Below is a small trained network, with its code and all its weights. Each question gives an input and a class and asks what happens when units are switched off, that is, made to give their printed mean instead of their output.

import numpy as np


def w(rows, s, z=0):
    codes = np.array(rows[::2]) - 128.0
    scale = np.full(codes.shape[1], s)
    scale[-1] = z or s
    return codes * scale


def f(y):
    return np.maximum(y, 0)


def log_softmax(a):
    a = a - a.max(-1, keepdims=True)
    return a - np.log(np.exp(a).sum(-1, keepdims=True))


def net(x, mask):
    res = np.array(x, float).reshape(1, 4) / 4 @ E
    y = f(res @ A[0][:, :-1].T + A[0][:, -1])
    res = res + np.where(mask, y, B[0][:, -1]) @ B[0][:, :-1]
    return log_softmax(res[-1] @ U[:, :-1].T + U[:, -1])


A, B = {}, {}
E = w([
[83,31,115,88,100,72],'x0',
[132,131,62,160,165,87],'x1',
[163,10,176,216,144,137],'x2',
[111,209,112,173,22,90],'x3',
],0.012)
A[0] = w([
[183,110,145,196,127,83,64],'N0',
[157,166,121,192,30,85,58],'N1',
[107,33,104,114,45,58,54],'N2',
[148,117,194,236,131,110,115],'N3',
[109,145,174,214,2,43,6],'N4',
[233,79,146,176,94,136,68],'N5',
[173,66,189,223,111,128,37],'N6',
[155,70,197,175,88,40,72],'N7',
[198,169,140,234,127,190,63],'N8',
],0.0083,0.0022)
B[0] = w([
[167,174,104,92,130,162,188],'N0',
[188,85,136,143,177,56,237],'N1',
[30,179,110,177,184,178,229],'N2',
[135,196,50,83,82,142,229],'N3',
[149,63,146,249,98,104,255],'N4',
[128,151,41,84,156,7,216],'N5',
[165,125,94,93,122,113,251],'N6',
[97,140,70,145,115,130,222],'N7',
[16,101,168,136,180,217,241],'N8',
],0.011,0.008)
U = w([
[145,254,89,38,9,84,127],'0',
[168,29,247,190,234,122,249],'1',
[23,152,209,195,201,192,2],'2',
],0.008,0.0043)

Each question gives the input, the list of numbers given to net, and the class t.
The units are the neurons (one row each of A and B). Each row of codes is followed by its name. A weight is (code - 128) times the scale printed after its matrix; where a second scale follows, it is the last column's (A, B and U).
mask holds one flag per neuron, in row order. A switched-off neuron (its flag False) gives its mean, the last column of its row in B, instead of its output. The means were averaged over made-up inputs and are rounded, as every weight is.
A unit's drop is (log p(t) with every unit on - log p(t) with that unit switched off) / (log p(t) with every unit on - log p(t) with every unit switched off).
The circuit of an input: a set's keep is (log p(t) with only the set's units on - log p(t) with every unit switched off) / (log p(t) with every unit on - log p(t) with every unit switched off). Starting from all 9 units, units are removed one at a time, each time the one whose removal leaves the highest keep (on an exact tie, the one counted first), for as long as the keep stays at least 0.8.
units of the circuit, in order: the units of the circuit, biggest drop first
unit that matters most: the unit with the biggest drop
top k neurons: the k neurons with the biggest drops, biggest first
drop of u: that unit's drop, to one decimal
input [7,-1,6,4], class 2: top 2 neurons : (N2 N4)
input [-7,4,2,-6], class 2: top 3 neurons : (N8 N1 N4)
input [-2,6,5,7], class 1: units of the circuit, in order : (N1)
input [-1,-6,2,4], class 1: top 3 neurons : (N4 N1 N2)
input [3,-3,7,6], class 0: top 2 neurons : (N3 N5)
input [-1,-5,0,2], class 1: top 2 neurons : (N3 N2)
input [1,-6,-3,5], class 1: units of the circuit, in order : (N4 N3 N1)
input [6,6,-4,-1], class 2: top 2 neurons : (N2 N3)
input [-7,-1,2,-5], class 2: top 3 neurons : (N8 N1 N4)
input [-8,6,-7,-4], class 2: top 2 neurons : (N3 N5)
input [-1,-1,-4,8], class 1: units of the circuit, in order : (N4 N1)
input [-7,0,5,-1], class 2: top 2 neurons : (N8 N7)
input [6,6,-3,-4], class 2: top 3 neurons : (N2 N1 N4)
input [-3,0,2,3], class 1: top 2 neurons : (N2 N1)
input [2,7,-3,4], class 1: unit that matters most : N3
input [6,3,-4,-2], class 2: drop of N1 : 0.1
input [1,-6,6,6], class 0: drop of N6 : 0.5
input [-1,8,4,-2], class 0: drop of N3 : 0.1
